Below is a small trained network, with its code and all its weights. Each question gives an input and a class and asks what happens when units are switched off, that is, made to give their printed mean instead of their output.

import numpy as np


def w(rows, s, z=0):
    codes = np.array(rows[::2]) - 128.0
    scale = np.full(codes.shape[1], s)
    scale[-1] = z or s
    return codes * scale


def norm(h):
    return h / np.sqrt((h * h).mean(-1, keepdims=True) + 1e-5)


def f(y):
    return y / 2 * (1 + np.tanh(0.7978845608 * (y + 0.044715 * y**3)))


def log_softmax(a):
    a = a - a.max(-1, keepdims=True)
    return a - np.log(np.exp(a).sum(-1, keepdims=True))


def net(x, mask):
    res = np.array(x, float).reshape(1, 5) / 4 @ E
    u = 0
    for l in range(2):
        y = f(norm(res) @ A[l][:, :-1].T + A[l][:, -1])
        res = res + np.where(mask[u : u + 4], y, B[l][:, -1]) @ B[l][:, :-1]
        u += 4
    return log_softmax(norm(res)[-1] @ U[:, :-1].T + U[:, -1])


A, B = {}, {}
E = w([
[200,183,100,155,175,63],'x0',
[91,174,160,139,11,52],'x1',
[202,63,167,79,184,125],'x2',
[133,69,139,253,159,82],'x3',
[12,94,249,135,135,155],'x4',
],0.0041)
A[0] = w([
[131,42,86,178,183,199,77],'L0N1',
[136,153,163,254,161,167,163],'L0N2',
[160,205,69,162,108,58,75],'L0N3',
[160,164,155,61,128,205,3],'L0N4',
],0.0063,0.0022)
B[0] = w([
[138,108,86,189,107,183,213],'L0N1',
[66,91,108,138,205,101,223],'L0N2',
[100,91,69,103,64,76,250],'L0N3',
[77,128,150,93,254,52,174],'L0N4',
],0.0075,0.0022)
A[1] = w([
[42,133,235,151,101,122,83],'L1N1',
[101,46,123,87,127,124,143],'L1N2',
[147,162,153,87,188,172,94],'L1N3',
[254,77,98,130,165,139,5],'L1N4',
],0.0074,0.0028)
B[1] = w([
[90,217,204,126,81,162,254],'L1N1',
[151,171,138,118,141,126,180],'L1N2',
[99,89,124,70,124,39,175],'L1N3',
[179,141,245,124,104,160,187],'L1N4',
],0.012,0.0032)
U = w([
[90,145,171,183,199,107,2],'0',
[177,175,33,112,56,129,180],'1',
[254,106,214,137,165,166,162],'2',
[119,120,126,32,201,98,166],'3',
[90,51,93,229,195,205,139],'4',
[111,115,102,214,113,30,124],'5',
[63,212,244,134,56,197,92],'6',
],0.016,0.004)

Each question gives the input, the list of numbers given to net, and the class t.
The units are the neurons (one row each of A and B). Each row of codes is followed by its name. A weight is (code - 128) times the scale printed after its matrix; where a second scale follows, it is the last column's (A, B and U).
mask holds one flag per neuron, layer by layer. A switched-off neuron (its flag False) gives its mean, the last column of its row in B, instead of its output. The means were averaged over made-up inputs and are rounded, as every weight is.
A unit's drop is (log p(t) with every unit on - log p(t) with that unit switched off) / (log p(t) with every unit on - log p(t) with every unit switched off).
The circuit of an input: a set's keep is (log p(t) with only the set's units on - log p(t) with every unit switched off) / (log p(t) with every unit on - log p(t) with every unit switched off). Starting from all 8 units, units are removed one at a time, each time the one whose removal leaves the highest keep (on an exact tie, the one counted first), for as long as the keep stays at least 0.8.
circuit, biggest first: the units of the circuit, biggest drop first
unit that matters most: the unit with the biggest drop
top k neurons: the k neurons with the biggest drops, biggest first
k most important neurons of layer l: the k neurons of layer l with the biggest drops, biggest first
drop of u: that unit's drop, to one decimal
input [0,-6,-7,-3,0], class 4: circuit, biggest first	[L1N1]
input [-2,-5,-8,1,3], class 4: circuit, biggest first	[L0N2, L1N4]
input [5,0,5,-8,7], class 3: 2 most important neurons of layer 1	[L1N3, L1N4]
input [-6,-8,-4,-1,4], class 4: circuit, biggest first	[L0N1, L1N4]
input [-7,2,3,4,-2], class 4: circuit, biggest first	[L0N1, L1N1]
input [2,7,-8,-2,-1], class 1: top 2 neurons	[L0N3, L1N1]
input [4,-3,0,-6,-4], class 3: top 3 neurons	[L0N4, L0N1, L1N3]
input [-8,-3,-2,2,-8], class 4: top 2 neurons	[L0N1, L1N1]
input [-3,-4,4,-6,-8], class 2: top 2 neurons	[L1N4, L0N2]
input [8,2,1,-6,2], class 3: top 3 neurons	[L0N4, L1N1, L0N1]
input [-6,4,6,-3,-6], class 3: 2 most important neurons of layer 1	[L1N1, L1N3]
input [-4,-3,8,-6,6], class 3: 2 most important neurons of layer 1	[L1N3, L1N4]
input [-6,0,-2,3,-5], class 4: 2 most important neurons of layer 1	[L1N1, L1N3]
input [-6,0,5,1,-2], class 2: top neuron	[L1N1]
input [-4,-5,-3,0,-3], class 4: top 2 neurons	[L0N1, L1N1]
input [1,2,3,-8,2], class 3: drop of L1N1	0.0
input [-8,-3,0,-5,-5], class 3: drop of L0N4	0.2
input [-3,5,8,0,-2], class 2: drop of L1N1	0.6
input [-6,3,7,-8,-6], class 3: drop of L0N4	0.3
input [8,-6,-3,4,1], class 4: unit that matters most	L0N2
